Rows and roughly how far along a hidden order each lies, from 0 to 10:
(in the rows, 128 means zero)
[116 133 124 142 124  98 138 137 104 113 138 123 126 129 122 125 116  98
 130 127 122 135 111 126 133 102 143 119 118 126 112 137 139 130 132 138
 127 133 133 124 130 126 148 132 132 130 137 128 130 128 127 138 126 152
 143 133 122 143 143 120 120 114 106 148 132 127 120 204  97 199 155 129
 145 130 123 136 133 143] | 3
[131 135 120 137 123 132 132 138 107 120 135 127 128 137 130 128 119 102
 139 120 134 136 132 122 135  93 132 116 118 125 128 134 145 135 127 130
 141 134 140 113 137 120 130 135 135 133 133 130 117 131 124 143 126 147
 153 134 127 147 133 125 119 122 104 118 145 128 118 178 139 255 157 121
 118 122 126 135 134 138] | 2
[127 125 131 145 131  86 138 145 128 102 125 121 126 135 126 120 120 148
 129 134 114 128 122 129 141 126 138 122 122 127 112 117 121 122 129 126
 121 133 122 139 111 129 140 124 128 125 146 123 114 113 119 139 128 128
 123 121 126 125 119 117 135 121 137 170 122 136 125 134 109 119 141 127
 153 124 122 128 125 134] | 5
[136 141 122 111 121 127 130 123 105 122 150 127 131 137 130 127 124  99
 133 118 132 130 134 129 127  98 132 131 118 129 140 136 138 134 132 137
 133 130 141  98 141 117 127 147 128 138 121 124 137 143 127 144 128 147
 157 107 127 146 144 126 112 122 106 130 152 121 108 145 162 255 142 125
 105 133 137 138 138 134] | 10
[136 131 124 139 129 109 130 144 121 105 121 128 128 143 134 130 123 124
 141 122 132 131 138 123 144 103 117 117 123 124 131 122 138 134 122 125
 148 134 137 108 129 123 118 133 138 131 138 128 111 128 119 136 127 141
 156 137 132 142 116 125 132 130 116 116 141 130 126 135 159 231 147 122
 116 116 126 132 134 130] | 0
[128 122 136 132 133  96 127 129 148  97 111 130 127 140 129 138 131 138
 132 129 123 120 123 129 136 117 108 128 135 124 121 116 129 131 118 133
 138 125 129 119 117 133 114 132 135 128 132 124 136 127 120 122 126 136
 144 145 135 129 119 127 144 135 129 110 122 121 122  94 140   4 129 134
 130 120 126 127 145 125] | 7
[117 121 129 166 133  60 141 154 126  73 117 120 123 139 124 123 115 129
 133 134 107 132 109 125 150 106 138 112 120 122  97 116 127 124 126 131
 120 135 123 139 106 133 146 122 135 123 154 124 112 108 113 142 126 144
 136 143 126 130 119 112 139 117 119 175 118 135 120 139  83 101 157 129
 168 119 114 129 133 142] | 5
[117 139 122 130 120 121 132 130 105 123 141 127 128 130 124 132 119  80
 135 119 133 136 116 123 129  94 135 121 119 125 123 143 147 137 129 141
 133 131 140 106 142 124 138 138 135 135 128 131 137 139 130 142 125 157
 168 144 124 149 148 126 117 116  93 113 143 120 112 213 119 252 156 126
 122 131 127 139 139 141] | 10
